[[-22 -23  19  25]
 [-24 -10 -20 -35]
 [  7  52  10  -4]
 [  3  75  10 -27]
 [-29  15  -6 -26]]
=>
[[-24 -10 -20]
 [  7  52  10]]

[[-42 -21 -29  43 -62]
 [ 47  54  50  44  18]
 [-23 -43  26  36 -58]
 [-64  23 -36 -39 -24]]
=>
[[ 47  54  50]
 [-23 -43  26]]

[[-10 -31  16]
 [-26 -64   8]
 [-46 -22  14]
 [-15  -1  -1]
 [-28  -2 -10]]
=>
[[-26 -64   8]
 [-46 -22  14]]

[[-49 -60 -20 -29]
 [-50 -57 -25 -28]
 [ 56  52   1  -1]
 [ 50  39   1   6]]
=>
[[-50 -57 -25]
 [ 56  52   1]]

[[-14 -39  -6]
 [ -4 -19  32]
 [-18 -23  -5]
 [-18  54  62]]
=>
[[ -4 -19  32]
 [-18 -23  -5]]

[[ 60  37  15   1 -48]
 [  4 -22 -72  21   7]
 [ 19  37  30  20   0]
 [  1 -72  29 -14  -4]
 [ 13  36 -17 -62  35]]
=>
[[  4 -22 -72]
 [ 19  37  30]]
---
[[ 36  37 -56  19]
 [ 23 -71 -14  25]
 [ 28 -67   0 -33]
 [ 37 -66 -25   2]
 [  3 -73  22 -11]]
=>
[[ 23 -71 -14]
 [ 28 -67   0]]

[[  4 -11 -29]
 [  9  47 -30]
 [ 18 -72  10]]
=>
[[  9  47 -30]
 [ 18 -72  10]]

[[ 21 -33  46 -42  35]
 [-30 -37  39 -14 -63]
 [-23 -27 -24 -21 -52]]
=>
[[-30 -37  39]
 [-23 -27 -24]]

[[-11 -40  -2]
 [  7  24  18]
 [-35  68   4]
 [-40  57 -20]]
=>
[[  7  24  18]
 [-35  68   4]]

[[ 4 39 64  0  1]
 [16  0  2 21 71]
 [39 48  0  0  2]
 [ 1 42  3  1  7]
 [39  3  1  0 67]]
=>
[[16  0  2]
 [39 48  0]]

[[-32  21 -42   1]
 [ -1  30 -65   7]
 [ 10   7  -4   5]
 [-16  -2 -23  -4]
 [  0   2  11   5]]
=>
[[ -1  30 -65]
 [ 10   7  -4]]
---
[[-71 -29  -9  -4 -37  56  35]
 [-66   6 -50 -46  15  46  67]
 [-47  54 -51 -62  35  13  67]
 [-52  26 -55 -58  24  22  69]
 [-61 -23 -11  14 -14  54  32]
 [-51  -4 -54 -36  18  27  68]
 [-45 -12 -21   3   2  46  36]]
=>
[[-71 -29  -9  -4 -37  56  35]
 [-61 -23 -11  14 -14  54  32]
 [-45 -12 -21   3   2  46  36]
 [-51  -4 -54 -36  18  27  68]
 [-66   6 -50 -46  15  46  67]
 [-52  26 -55 -58  24  22  69]
 [-47  54 -51 -62  35  13  67]]

[[  8   0]
 [ 49  57]
 [-41 -30]
 [ 68  59]
 [ 37  46]
 [ 19  13]
 [ -1  -4]]
=>
[[-41 -30]
 [ -1  -4]
 [  8   0]
 [ 19  13]
 [ 37  46]
 [ 49  57]
 [ 68  59]]

[[-17  42 -23  48 -15  20  12]
 [-10   7  -4 -14 -38  15   2]
 [-33 -39 -22 -51  -4  -9   5]
 [-19 -31   1 -21 -36  16  40]
 [ -2 -24 -25  37  41 -10  57]
 [-15 -15  20 -11 -19  -9  34]
 [ 52 -27 -12  41  12 -59 -30]
 [-35  53  21 -25  -9  47 -11]
 [  1   2   6 -57  -9 -17  39]]
=>
[[-33 -39 -22 -51  -4  -9   5]
 [-19 -31   1 -21 -36  16  40]
 [ 52 -27 -12  41  12 -59 -30]
 [ -2 -24 -25  37  41 -10  57]
 [-15 -15  20 -11 -19  -9  34]
 [  1   2   6 -57  -9 -17  39]
 [-10   7  -4 -14 -38  15   2]
 [-17  42 -23  48 -15  20  12]
 [-35  53  21 -25  -9  47 -11]]

[[ 26  34]
 [-25   6]
 [ 41  67]]
=>
[[-25   6]
 [ 26  34]
 [ 41  67]]

[[ 14  45 -13  61 -50 -34   2  30  24 -11  30]
 [  4  -4  -3   8  -6 -14   9   5   0   4   5]
 [ 12  75 -13  72 -50 -27  -3  33  24 -15  26]
 [ 15  21 -14  40 -43 -29 -10   5  30  -9  46]]
=>
[[  4  -4  -3   8  -6 -14   9   5   0   4   5]
 [ 15  21 -14  40 -43 -29 -10   5  30  -9  46]
 [ 14  45 -13  61 -50 -34   2  30  24 -11  30]
 [ 12  75 -13  72 -50 -27  -3  33  24 -15  26]]

[[ 30  42  49]
 [-67  -3  25]
 [ 69   8 -16]
 [-54  14  44]
 [ 62  -5 -34]
 [ -5  39  60]
 [-45 -39 -39]
 [-29  31  58]
 [ 39  40  44]
 [-66 -26 -11]]
=>
[[-45 -39 -39]
 [-66 -26 -11]
 [ 62  -5 -34]
 [-67  -3  25]
 [ 69   8 -16]
 [-54  14  44]
 [-29  31  58]
 [ -5  39  60]
 [ 39  40  44]
 [ 30  42  49]]

[[-50  44 -51  11 -46  15 -34 -41  10]
 [-51 -21 -38  28  17  -7  -9   9 -10]
 [-20  54  21  40  32 -58 -11  33   4]
 [ 25   4  56 -41   2  -2  25  39 -19]
 [ 40  23 -11 -33 -19 -38 -29  53 -53]
 [ 30 -50 -41 -51  36  18  14  -3  47]]
=>
[[ 30 -50 -41 -51  36  18  14  -3  47]
 [-51 -21 -38  28  17  -7  -9   9 -10]
 [ 25   4  56 -41   2  -2  25  39 -19]
 [ 40  23 -11 -33 -19 -38 -29  53 -53]
 [-50  44 -51  11 -46  15 -34 -41  10]
 [-20  54  21  40  32 -58 -11  33   4]]
---
[[-62 -55  -2]
 [-47   7  63]
 [ 20   7 -27]
 [-26  31  14]
 [  8 -38   9]]
=>
[[-55  -2]
 [  7  63]]

[[  3  -2   3   4   5]
 [-19  -3 -19 -16  -9]
 [ 14  58  34   7   8]]
=>
[[ -2   3]
 [ -3 -19]]

[[-71  24  12 -24 -36]
 [-31  16 -11 -29  -7]]
=>
[[ 24  12]
 [ 16 -11]]

[[ 12  69 -41]
 [  7 -16  26]
 [ -5  -4   2]
 [ 10  69 -37]]
=>
[[ 69 -41]
 [-16  26]]

[[-36   0 -24  -8 -39]
 [-15 -17 -15 -18 -51]
 [-12 -19 -14 -19 -53]
 [-10 -22 -13 -21 -56]
 [ -8 -24 -11 -22 -58]]
=>
[[  0 -24]
 [-17 -15]]

[[-73  67 -22]
 [-25  51 -75]
 [ 28  56  50]
 [-31  75  35]
 [ 18 -29 -22]]
=>
[[ 67 -22]
 [ 51 -75]]
